Below are the code and all the weights of a small trained network. Each question names an input and a target symbol and asks about switching units off, where a switched-off unit gives its printed mean instead of its output.

import numpy as np


def w(rows, s, z=0):
    codes = np.array(rows[::2]) - 128.0
    scale = np.full(codes.shape[1], s)
    scale[-1] = z or s
    return codes * scale


def f(y):
    return np.maximum(y, 0)


def softmax(a):
    e = np.exp(a - a.max(-1, keepdims=True))
    return e / e.sum(-1, keepdims=True)


def log_softmax(a):
    a = a - a.max(-1, keepdims=True)
    return a - np.log(np.exp(a).sum(-1, keepdims=True))


def net(x, mask):
    ids = ['ΘΛΞβγζμφω'.index(c) for c in x.split()]
    T = len(ids)
    res = E[ids] + P[:T]
    r = res
    for j in range(2):
        rows = slice(3 * j, 3 * j + 3)
        q, k, v = (r @ M[0][rows].T for M in (Q, K, V))
        z = softmax(np.where(np.tri(T) > 0, q @ k.T / 3**0.5, -1e9)) @ v
        o = O[0][rows]
        res = res + np.where(mask[j], z, o[:, -1]) @ o[:, :-1]
    y = f(res @ A[0][:, :-1].T + A[0][:, -1])
    res = res + np.where(mask[2:18], y, B[0][:, -1]) @ B[0][:, :-1]
    return log_softmax(res[-1] @ U[:, :-1].T + U[:, -1])


Q, K, V, O, A, B = {}, {}, {}, {}, {}, {}
E = w([
[92,141,78,62,119,184,68,118,121],'Θ',
[100,141,56,143,94,86,116,130,124],'Λ',
[159,117,82,132,134,184,89,136,78],'Ξ',
[91,151,143,100,79,174,92,113,158],'β',
[140,141,166,100,94,178,57,96,111],'γ',
[112,112,105,193,89,143,152,185,86],'ζ',
[133,114,169,13,115,131,44,71,158],'μ',
[156,107,130,176,87,85,153,140,137],'φ',
[159,62,138,59,159,252,140,143,159],'ω',
],0.016)
P = w([
[136,190,101,137,113,138,47,147,164],'0',
[87,89,86,159,111,142,133,9,147],'1',
[95,186,118,190,211,118,96,109,143],'2',
[118,105,103,112,77,126,202,43,100],'3',
[150,204,140,85,142,103,176,149,91],'4',
[110,47,96,135,45,122,136,109,131],'5',
[157,149,140,97,85,109,95,234,129],'6',
[86,7,135,158,114,104,161,83,121],'7',
[118,130,104,185,160,83,48,184,165],'8',
],0.015)
Q[0] = w([
[157,114,98,145,76,143,47,216,189],'H1',
[117,26,114,155,81,151,110,66,143],'H1',
[196,171,109,41,34,136,197,146,98],'H1',
[202,176,100,54,4,145,153,190,113],'H2',
[154,223,165,73,180,108,241,112,62],'H2',
[119,177,130,134,184,118,81,229,174],'H2',
],0.033)
K[0] = w([
[166,172,134,58,63,127,178,157,66],'H1',
[179,3,201,90,98,92,152,182,129],'H1',
[114,166,182,128,235,113,225,51,86],'H1',
[127,193,194,103,184,120,244,83,74],'H2',
[77,174,79,198,236,139,100,47,151],'H2',
[133,233,21,88,98,151,109,131,111],'H2',
],0.033)
V[0] = w([
[137,104,68,69,151,21,103,120,138],'H1',
[170,127,196,177,103,110,85,99,71],'H1',
[145,122,164,96,135,161,116,114,153],'H1',
[2,148,157,97,101,145,114,147,85],'H2',
[71,159,130,135,109,119,175,143,187],'H2',
[112,107,39,104,166,108,108,140,43],'H2',
],0.026)
O[0] = w([
[196,205,131,109,160,216,225,34,172,150],'H1',
[253,137,73,184,113,153,87,179,62,84],'H1',
[118,125,160,53,162,29,181,109,44,254],'H1',
[66,207,159,173,139,202,138,76,2,217],'H2',
[140,84,237,223,134,149,122,110,157,84],'H2',
[118,137,23,113,216,46,40,52,140,90],'H2',
],0.0091,0.0062)
A[0] = w([
[157,190,158,89,197,92,154,195,154,104],'N1',
[131,100,147,152,126,103,121,155,142,63],'N2',
[148,78,104,124,79,150,166,77,146,82],'N3',
[128,199,177,161,163,132,94,206,142,126],'N4',
[147,191,161,105,202,99,116,253,149,115],'N5',
[166,119,154,126,160,126,130,179,172,93],'N6',
[111,83,88,144,92,113,119,73,139,128],'N7',
[165,206,135,105,208,86,109,236,192,38],'N8',
[151,109,116,118,117,157,129,151,125,147],'N9',
[135,191,114,107,171,129,100,171,130,79],'N10',
[81,49,111,145,79,153,141,55,125,2],'N11',
[136,150,122,130,184,96,82,197,156,81],'N12',
[89,63,124,143,105,116,120,95,100,76],'N13',
[137,104,93,127,83,143,146,61,88,85],'N14',
[116,112,136,154,137,136,152,103,182,92],'N15',
[99,67,119,162,102,128,105,125,141,73],'N16',
],0.015,0.0096)
B[0] = w([
[126,136,148,178,103,149,122,194,143,193],'N1',
[101,144,139,85,149,145,114,145,132,178],'N2',
[152,105,133,168,180,84,123,115,53,223],'N3',
[161,107,99,27,174,98,165,137,165,205],'N4',
[156,140,91,189,101,117,80,63,107,184],'N5',
[105,190,107,76,57,74,153,114,190,184],'N6',
[164,98,149,83,164,167,114,145,104,221],'N7',
[93,196,77,69,179,210,106,122,1,175],'N8',
[118,145,166,129,101,77,109,131,138,184],'N9',
[163,107,181,180,140,98,177,122,140,196],'N10',
[175,222,150,130,161,51,148,193,129,207],'N11',
[97,108,184,149,147,86,147,175,238,190],'N12',
[140,115,101,111,103,226,145,128,146,246],'N13',
[59,135,124,149,130,120,103,130,204,246],'N14',
[130,110,94,135,109,175,108,175,82,177],'N15',
[126,106,110,159,137,132,145,50,117,220],'N16',
],0.016,0.013)
U = w([
[28,156,100,113,95,133,145,34,137,151],'Θ',
[160,165,53,135,73,253,109,71,161,166],'Λ',
[85,183,98,114,138,148,85,180,133,1],'Ξ',
[83,115,104,43,83,180,167,136,112,139],'β',
[145,126,113,137,53,106,110,107,114,246],'γ',
[98,114,85,117,87,154,111,138,243,88],'ζ',
[111,206,141,155,59,191,154,166,199,80],'μ',
[105,214,50,83,63,163,106,125,193,34],'φ',
[20,112,82,122,26,162,59,161,139,218],'ω',
],0.0028,0.0035)

Each question gives the input, a string of symbols that net reads in full, and the target symbol t.
The units are the heads (3 rows each of Q, K, V and O) and the neurons (one row each of A and B). Each row of codes is followed by its name. A weight is (code - 128) times the scale printed after its matrix; where a second scale follows, it is the last column's (O, A, B and U).
mask holds one flag per unit, heads first, then neurons. A switched-off unit (its flag False) gives its mean, the last column of its rows in O or B, instead of its output. The means were averaged over made-up inputs and are rounded, as every weight is.
A unit's drop is (log p(t) with every unit on - log p(t) with that unit switched off) / (log p(t) with every unit on - log p(t) with every unit switched off).
The circuit of an input: a set's keep is (log p(t) with only the set's units on - log p(t) with every unit switched off) / (log p(t) with every unit on - log p(t) with every unit switched off). Starting from the 12 units with the biggest drops (on a tie, the unit counted first), units are removed one at a time, each time the one whose removal leaves the highest keep (on an exact tie, the one counted first), for as long as the keep stays at least 0.8.
units of the circuit, in order: the units of the circuit, biggest drop first
unit that matters most: the unit with the biggest drop
top k neurons: the k neurons with the biggest drops, biggest first
heads that matter: for each layer, one digit per head in row order, 1 if its drop is at least 0.15 and else 0, layers parted by /
input β Λ β Θ, target μ: heads that matter => 01
input γ Ξ ω, target γ: units of the circuit, in order => (H1, N5, N13)
input Λ μ ω, target Λ: units of the circuit, in order => (H1, N15)
input φ ω Λ β, target β: top neuron => (N13)
input Λ ω ζ φ β ω, target β: units of the circuit, in order => (H1, N13, N14)
input Θ Λ μ, target Θ: units of the circuit, in order => (H2, H1)
input Ξ μ ω β φ φ Ξ, target φ: heads that matter => 11
input μ β μ μ ζ ζ Λ, target ζ: units of the circuit, in order => (H1, N12, N4)
input ω Λ Θ φ ζ Λ φ, target ζ: heads that matter => 11
input β β μ ζ ζ φ, target γ: units of the circuit, in order => (N3, H2, H1, N13)
input μ Λ μ μ Θ, target μ: top 2 neurons => (N1, N10)
input β β Ξ μ μ β μ, target μ: units of the circuit, in order => (H1, N1)
input γ Θ μ φ φ, target μ: heads that matter => 10
input φ γ Λ φ φ, target Λ: unit that matters most => H1
input φ μ ζ, target φ: heads that matter => 11
input μ μ γ ζ γ ζ, target Λ: units of the circuit, in order => (H1, N16, N13)
input Λ μ β β, target Θ: top 2 neurons => (N14, N3)
input Θ Λ β β β β β, target β: units of the circuit, in order => (H2, N4, N14)
input β ζ μ Λ γ Λ Θ, target γ: units of the circuit, in order => (H1, N5, N10)
input γ φ β, target γ: units of the circuit, in order => (H1, N5, N14)
input Λ φ γ Λ ζ β φ μ, target γ: units of the circuit, in order => (N3, H2, H1)
input β ζ ω ζ β, target ω: heads that matter => 10
input μ β μ μ Θ Θ φ Λ φ, target φ: heads that matter => 11
input β ζ ζ φ β φ Λ ζ, target γ: unit that matters most => N3
input Ξ Θ φ, target Ξ: units of the circuit, in order => (N8, H2, N12)
input φ μ Θ Ξ ζ, target Θ: units of the circuit, in order => (H2, H1)
input ω ζ φ ω ζ γ, target β: heads that matter => 10
input β ζ ω, target β: top 2 neurons => (N4, N14)
input μ ζ φ, target μ: units of the circuit, in order => (H1, N1, H2)
